Here is a tiny trained network, its code and every weight. The questions are about switching its units off for an input and a target symbol, where a switched-off unit gives its printed mean instead of its output.

import numpy as np


def w(rows, s, z=0):
    codes = np.array(rows[::2]) - 128.0
    scale = np.full(codes.shape[1], s)
    scale[-1] = z or s
    return codes * scale


def f(y):
    return y / 2 * (1 + np.tanh(0.7978845608 * (y + 0.044715 * y**3)))


def softmax(a):
    e = np.exp(a - a.max(-1, keepdims=True))
    return e / e.sum(-1, keepdims=True)


def log_softmax(a):
    a = a - a.max(-1, keepdims=True)
    return a - np.log(np.exp(a).sum(-1, keepdims=True))


def net(x, mask):
    ids = ['ΓΔΘΠΨΩαβεηλμξστφ'.index(c) for c in x.split()]
    T = len(ids)
    res = E[ids] + P[:T]
    u = 0
    for l in range(2):
        r = res
        for j in range(2):
            rows = slice(2 * j, 2 * j + 2)
            q, k, v = (r @ M[l][rows].T for M in (Q, K, V))
            z = softmax(np.where(np.tri(T) > 0, q @ k.T / 2**0.5, -1e9)) @ v
            o = O[l][rows]
            res = res + np.where(mask[u + j], z, o[:, -1]) @ o[:, :-1]
        u += 2
        y = f(res @ A[l][:, :-1].T + A[l][:, -1])
        res = res + np.where(mask[u : u + 12], y, B[l][:, -1]) @ B[l][:, :-1]
        u += 12
    return log_softmax(res[-1] @ U[:, :-1].T + U[:, -1])


Q, K, V, O, A, B = {}, {}, {}, {}, {}, {}
E = w([
[51,96,101,147,80,177,183,125,82],'Γ',
[139,182,176,118,125,49,101,111,165],'Δ',
[205,205,142,127,57,134,113,91,105],'Θ',
[108,123,114,172,147,157,103,126,125],'Π',
[184,142,131,129,179,184,150,144,138],'Ψ',
[193,116,169,132,155,49,165,150,119],'Ω',
[211,170,125,108,109,84,147,163,129],'α',
[140,110,71,199,95,99,115,185,120],'β',
[131,189,178,137,146,125,95,120,144],'ε',
[127,152,125,168,127,132,178,105,81],'η',
[84,184,126,216,158,157,141,144,73],'λ',
[203,112,93,190,140,96,160,106,52],'μ',
[124,5,64,148,186,74,65,157,154],'ξ',
[88,118,40,142,85,52,75,73,51],'σ',
[62,23,131,175,192,73,110,188,149],'τ',
[85,131,95,64,123,98,60,184,118],'φ',
],0.011)
P = w([
[100,100,123,184,47,163,90,81,174],'0',
[180,161,177,52,157,47,255,102,109],'1',
[245,137,153,157,136,149,82,180,47],'2',
[96,160,119,88,209,36,241,120,114],'3',
[224,139,102,191,191,146,48,237,85],'4',
[66,94,70,37,243,94,241,129,84],'5',
[218,128,85,209,186,200,59,218,64],'6',
[24,159,76,58,201,15,175,104,100],'7',
],0.0073)
Q[0] = w([
[17,94,122,36,114,27,183,54,174],'0.h0',
[139,195,91,173,203,63,172,191,63],'0.h0',
[157,137,147,191,100,224,17,181,197],'0.h1',
[242,94,158,205,156,187,3,200,4],'0.h1',
],0.0053)
K[0] = w([
[152,176,190,181,41,167,164,81,173],'0.h0',
[24,95,74,203,188,158,68,109,129],'0.h0',
[197,147,19,98,174,96,139,200,3],'0.h1',
[39,117,35,96,210,119,100,208,63],'0.h1',
],0.0062)
V[0] = w([
[114,2,15,217,180,94,9,93,122],'0.h0',
[22,180,145,155,60,211,140,2,94],'0.h0',
[92,139,193,179,209,221,173,182,225],'0.h1',
[221,121,94,227,184,109,254,117,49],'0.h1',
],0.0059)
O[0] = w([
[101,46,122,92,91,137,92,38,73,238],'0.h0',
[48,141,85,197,148,167,115,112,218,69],'0.h0',
[117,61,228,195,99,198,142,180,152,108],'0.h1',
[233,79,131,205,151,63,197,2,154,253],'0.h1',
],0.0082,0.0033)
A[0] = w([
[190,116,210,172,96,135,80,147,173,114],'0.n0',
[130,165,95,223,68,186,56,64,141,121],'0.n1',
[136,77,208,145,80,206,35,176,106,209],'0.n2',
[68,93,83,101,162,103,235,27,184,188],'0.n3',
[173,120,60,123,135,219,47,154,73,233],'0.n4',
[127,110,131,196,182,105,85,176,114,254],'0.n5',
[72,58,129,168,45,255,159,125,174,156],'0.n6',
[32,140,72,62,105,95,210,57,106,180],'0.n7',
[114,53,114,105,119,91,76,202,84,110],'0.n8',
[146,217,184,68,204,119,201,131,106,216],'0.n9',
[11,196,122,169,63,148,43,145,193,60],'0.n10',
[103,175,169,16,151,84,154,155,126,171],'0.n11',
],0.0067,0.0041)
B[0] = w([
[166,105,204,159,182,207,85,182,83,148],'0.n0',
[69,149,51,222,171,178,141,121,112,161],'0.n1',
[112,104,223,60,88,173,33,174,33,178],'0.n2',
[69,114,165,51,119,3,134,126,196,255],'0.n3',
[134,182,65,91,127,40,87,183,18,228],'0.n4',
[93,187,162,166,129,132,239,119,31,232],'0.n5',
[133,58,113,209,219,201,11,192,104,152],'0.n6',
[203,81,154,104,203,43,181,144,215,228],'0.n7',
[138,218,135,77,72,209,169,90,105,163],'0.n8',
[32,58,48,118,66,51,106,137,84,248],'0.n9',
[35,105,119,90,82,184,177,68,221,145],'0.n10',
[133,47,106,207,140,97,203,80,113,169],'0.n11',
],0.0058,0.0052)
Q[1] = w([
[156,131,165,225,50,181,18,229,165],'1.h0',
[70,170,178,94,157,111,172,45,199],'1.h0',
[239,80,105,234,110,166,111,221,176],'1.h1',
[211,112,123,248,180,195,1,166,54],'1.h1',
],0.0043)
K[1] = w([
[140,180,181,100,112,63,219,166,106],'1.h0',
[112,135,2,178,143,179,45,146,166],'1.h0',
[153,155,166,198,232,62,190,154,122],'1.h1',
[147,155,157,162,181,99,197,175,8],'1.h1',
],0.0048)
V[1] = w([
[254,154,216,9,62,31,167,219,75],'1.h0',
[131,25,255,118,241,168,73,213,179],'1.h0',
[59,138,198,174,180,18,221,12,225],'1.h1',
[22,184,91,29,146,223,102,178,220],'1.h1',
],0.0049)
O[1] = w([
[162,136,161,114,73,34,179,240,145,10],'1.h0',
[51,148,88,45,18,193,207,118,118,141],'1.h0',
[49,235,254,141,132,24,163,69,69,69],'1.h1',
[105,210,111,61,149,199,27,203,109,105],'1.h1',
],0.0062,0.012)
A[1] = w([
[69,151,71,84,60,164,204,133,187,52],'1.n0',
[56,190,160,58,102,133,86,70,67,243],'1.n1',
[76,157,168,94,111,138,150,35,183,26],'1.n2',
[97,127,119,45,120,49,163,221,94,253],'1.n3',
[138,154,213,224,101,197,93,198,70,254],'1.n4',
[209,85,88,177,141,208,96,110,163,154],'1.n5',
[125,102,69,113,82,155,144,144,14,158],'1.n6',
[116,142,134,73,102,211,49,141,103,17],'1.n7',
[142,192,38,62,170,223,122,91,168,73],'1.n8',
[170,68,230,127,110,119,110,120,3,35],'1.n9',
[99,179,185,206,178,137,144,67,105,248],'1.n10',
[73,45,126,50,146,27,159,81,156,248],'1.n11',
],0.006,0.0036)
B[1] = w([
[54,80,196,99,75,69,75,138,106,164],'1.n0',
[127,177,158,113,168,182,172,211,54,200],'1.n1',
[210,128,154,37,83,168,229,108,178,175],'1.n2',
[123,248,129,134,79,183,62,175,166,189],'1.n3',
[112,125,172,42,156,253,216,218,76,169],'1.n4',
[156,98,156,182,121,101,148,229,194,196],'1.n5',
[63,154,165,125,123,79,51,101,124,213],'1.n6',
[123,94,176,153,206,60,210,147,133,178],'1.n7',
[79,149,122,124,155,75,122,124,251,225],'1.n8',
[41,148,154,90,86,164,77,17,198,196],'1.n9',
[225,128,121,105,128,202,109,104,138,198],'1.n10',
[186,111,141,220,75,162,95,175,81,246],'1.n11',
],0.0058,0.014)
U = w([
[119,72,105,93,164,81,130,68,240,4],'Γ',
[123,195,168,29,146,122,156,128,135,67],'Δ',
[201,201,73,123,151,146,93,162,219,80],'Θ',
[43,136,82,148,174,88,119,149,78,201],'Π',
[222,72,80,91,128,185,193,208,168,106],'Ψ',
[142,137,229,112,123,100,145,116,195,54],'Ω',
[139,191,129,147,122,86,182,184,170,240],'α',
[113,140,73,228,136,101,120,158,129,214],'β',
[162,157,223,94,200,129,111,180,97,110],'ε',
[194,130,70,97,137,191,162,75,154,174],'η',
[165,120,135,151,167,214,202,144,37,80],'λ',
[169,29,55,168,178,107,163,61,152,13],'μ',
[112,88,134,112,68,140,15,67,171,70],'ξ',
[123,154,1,156,210,99,59,74,45,169],'σ',
[57,109,162,74,39,165,163,114,60,136],'τ',
[106,233,78,116,121,157,81,204,37,180],'φ',
],0.0052,0.0025)

Each question gives the input, a string of symbols that net reads in full, and the target symbol t.
The units are the heads (2 rows each of Q, K, V and O) and the neurons (one row each of A and B). Each row of codes is followed by its name. A weight is (code - 128) times the scale printed after its matrix; where a second scale follows, it is the last column's (O, A, B and U).
mask holds one flag per unit, layer by layer, with each layer's heads first. A switched-off unit (its flag False) gives its mean, the last column of its rows in O or B, instead of its output. The means were averaged over made-up inputs and are rounded, as every weight is.
A unit's drop is (log p(t) with every unit on - log p(t) with that unit switched off) / (log p(t) with every unit on - log p(t) with every unit switched off).
The circuit of an input: a set's keep is (log p(t) with only the set's units on - log p(t) with every unit switched off) / (log p(t) with every unit on - log p(t) with every unit switched off). Starting from the 12 units with the biggest drops (on a tie, the unit counted first), units are removed one at a time, each time the one whose removal leaves the highest keep (on an exact tie, the one counted first), for as long as the keep stays at least 0.8.
circuit, biggest first: the units of the circuit, biggest drop first
most important unit: the unit with the biggest drop
top k neurons: the k neurons with the biggest drops, biggest first
top k neurons in layer l: the k neurons of layer l with the biggest drops, biggest first
which heads matter: for each layer, one digit per head in row order, 1 if its drop is at least 0.15 and else 0, layers parted by /
input ε Δ λ β Ψ λ, target Π: top neuron	0.n6
input α μ η α Δ Ψ, target β: top 3 neurons	1.n11, 0.n9, 1.n2
input Ω Γ Θ σ, target α: which heads matter	00 / 11
input λ Π σ σ Ψ μ Θ Ψ, target η: top 3 neurons in layer 0	0.n6, 0.n1, 0.n10
input μ Ψ Γ Π Ω Θ ξ Ψ, target Ω: circuit, biggest first	1.h1, 0.h1, 0.n3, 0.n4
input Π Π σ, target σ: top 2 neurons	0.n4, 0.n1
input Π Ψ λ, target λ: circuit, biggest first	1.n4, 0.h1, 1.n8, 0.n3
input φ σ η, target φ: circuit, biggest first	0.h1, 1.h1
input η Θ τ Ω, target λ: top 4 neurons	1.n11, 1.n1, 0.n6, 1.n8
input τ Θ Ψ Ψ λ ξ, target ξ: top 2 neurons	0.n6, 1.n0
input ξ Γ ξ, target ξ: circuit, biggest first	0.h0, 1.n9, 0.n2
input σ Ψ Ψ μ Ψ Ψ Ω τ, target ε: which heads matter	11 / 11
input τ η ε η Δ ξ Δ, target ξ: circuit, biggest first	0.h0, 1.n9, 0.n2
input ξ Π λ Ψ Ψ Π μ, target μ: circuit, biggest first	1.h1, 0.h1, 1.n3
input Δ Ψ α φ, target φ: which heads matter	01 / 01
input Ψ Θ φ, target φ: circuit, biggest first	0.h1, 1.n3, 0.n4
input β ε Δ ξ Π Γ, target μ: which heads matter	10 / 10
input Ψ Π η Δ Ω Ψ, target τ: top neuron	0.n6
input Π λ τ ε Θ Ω, target Γ: which heads matter	11 / 11
input Γ Π Ω φ η η Π ε, target Δ: top 3 neurons in layer 1	1.n1, 1.n2, 1.n8
input Ψ Ψ τ α α Ω, target τ: most important unit	1.h0
input ε Ψ α Γ Θ Δ, target Π: which heads matter	11 / 11
input η Δ Π Π Ψ Ψ, target λ: which heads matter	10 / 11
input Ψ Ω ξ β Ω Δ, target τ: top 2 neurons	0.n6, 0.n9
input ξ μ Ω λ μ, target μ: top 2 neurons in layer 0	0.n3, 0.n9
input ξ Ψ Ω, target ξ: which heads matter	10 / 01
input Π Π Θ ξ λ τ, target Γ: most important unit	0.h1
input Ω λ Ψ φ σ μ μ, target σ: which heads matter	01 / 00
input Γ Ψ Ψ β Γ λ, target Δ: top 3 neurons in layer 0	0.n6, 0.n10, 0.n3
input Ψ Θ μ μ ε λ, target τ: which heads matter	01 / 10
